Below are the code and all the weights of a small trained network. Each question names an input and a class and asks about switching units off, where a switched-off unit gives its printed mean instead of its output.

import numpy as np


def w(rows, s, z=0):
    codes = np.array(rows[::2]) - 128.0
    scale = np.full(codes.shape[1], s)
    scale[-1] = z or s
    return codes * scale


def f(y):
    return y / 2 * (1 + np.tanh(0.7978845608 * (y + 0.044715 * y**3)))


def log_softmax(a):
    a = a - a.max(-1, keepdims=True)
    return a - np.log(np.exp(a).sum(-1, keepdims=True))


def net(x, mask):
    res = np.array(x, float).reshape(1, 5) / 4 @ E
    y = f(res @ A[0][:, :-1].T + A[0][:, -1])
    res = res + np.where(mask, y, B[0][:, -1]) @ B[0][:, :-1]
    return log_softmax(res[-1] @ U[:, :-1].T + U[:, -1])


A, B = {}, {}
E = w([
[148,88,80,22],'x0',
[129,129,128,128],'x1',
[243,159,88,169],'x2',
[128,128,128,128],'x3',
[173,2,170,148],'x4',
],0.014)
A[0] = w([
[239,124,97,218,14],'neuron 1',
[104,96,227,158,130],'neuron 2',
[119,49,82,33,11],'neuron 3',
[186,173,88,77,104],'neuron 4',
[217,46,149,109,8],'neuron 5',
[79,88,206,156,115],'neuron 6',
[3,120,143,42,112],'neuron 7',
[98,94,180,154,108],'neuron 8',
[160,118,142,171,66],'neuron 9',
[165,168,93,87,119],'neuron 10',
[186,55,149,105,100],'neuron 11',
[129,192,145,254,98],'neuron 12',
[45,127,110,57,42],'neuron 13',
[179,159,53,79,108],'neuron 14',
[17,246,114,144,66],'neuron 15',
[166,215,148,188,16],'neuron 16',
[167,168,92,92,110],'neuron 17',
],0.0095,0.012)
B[0] = w([
[145,119,242,18,171],'neuron 1',
[54,62,171,154,192],'neuron 2',
[148,139,240,2,166],'neuron 3',
[76,81,91,195,162],'neuron 4',
[212,250,28,160,160],'neuron 5',
[72,68,159,150,187],'neuron 6',
[228,210,91,105,246],'neuron 7',
[75,66,157,163,162],'neuron 8',
[108,100,153,105,135],'neuron 9',
[76,80,79,213,159],'neuron 10',
[183,173,132,107,177],'neuron 11',
[217,200,94,102,208],'neuron 12',
[175,180,45,177,174],'neuron 13',
[72,85,86,197,171],'neuron 14',
[172,114,224,50,235],'neuron 15',
[131,154,47,160,158],'neuron 16',
[70,78,87,204,154],'neuron 17',
],0.0097,0.013)
U = w([
[135,132,249,73,206],'0',
[162,177,39,130,155],'1',
[14,63,125,194,3],'2',
],0.016,0.0036)

Each question gives the input, the list of numbers given to net, and the class t.
The units are the neurons (one row each of A and B). Each row of codes is followed by its name. A weight is (code - 128) times the scale printed after its matrix; where a second scale follows, it is the last column's (A, B and U).
mask holds one flag per neuron, in row order. A switched-off neuron (its flag False) gives its mean, the last column of its row in B, instead of its output. The means were averaged over made-up inputs and are rounded, as every weight is.
A unit's drop is (log p(t) with every unit on - log p(t) with that unit switched off) / (log p(t) with every unit on - log p(t) with every unit switched off).
most important unit: the unit with the biggest drop
k most important neurons: the k neurons with the biggest drops, biggest first
drop of u: that unit's drop, to one decimal
input [2,0,-6,3,-5], class 1: 2 most important neurons	neuron 13; neuron 7
input [6,-3,-8,6,-5], class 1: most important unit	neuron 13
input [-4,1,7,-3,1], class 0: 3 most important neurons	neuron 1; neuron 7; neuron 5
input [4,-5,-4,-3,0], class 1: 2 most important neurons	neuron 15; neuron 7
input [-6,1,7,-1,1], class 0: 4 most important neurons	neuron 1; neuron 7; neuron 5; neuron 13
input [6,-4,-7,0,-1], class 1: 3 most important neurons	neuron 13; neuron 7; neuron 15
input [8,-3,-8,3,-8], class 1: 2 most important neurons	neuron 13; neuron 7
input [-7,8,6,-2,1], class 0: 4 most important neurons	neuron 1; neuron 7; neuron 5; neuron 13
input [7,7,2,6,8], class 1: 2 most important neurons	neuron 5; neuron 15
input [-8,6,0,1,-5], class 0: 2 most important neurons	neuron 15; neuron 7
input [6,5,-8,-3,-4], class 1: drop of neuron 13	1.7
input [-7,1,6,-2,4], class 0: drop of neuron 1	5.8
input [-6,-8,-4,7,5], class 2: drop of neuron 2	0.0
input [5,7,6,-3,0], class 2: most important unit	neuron 7
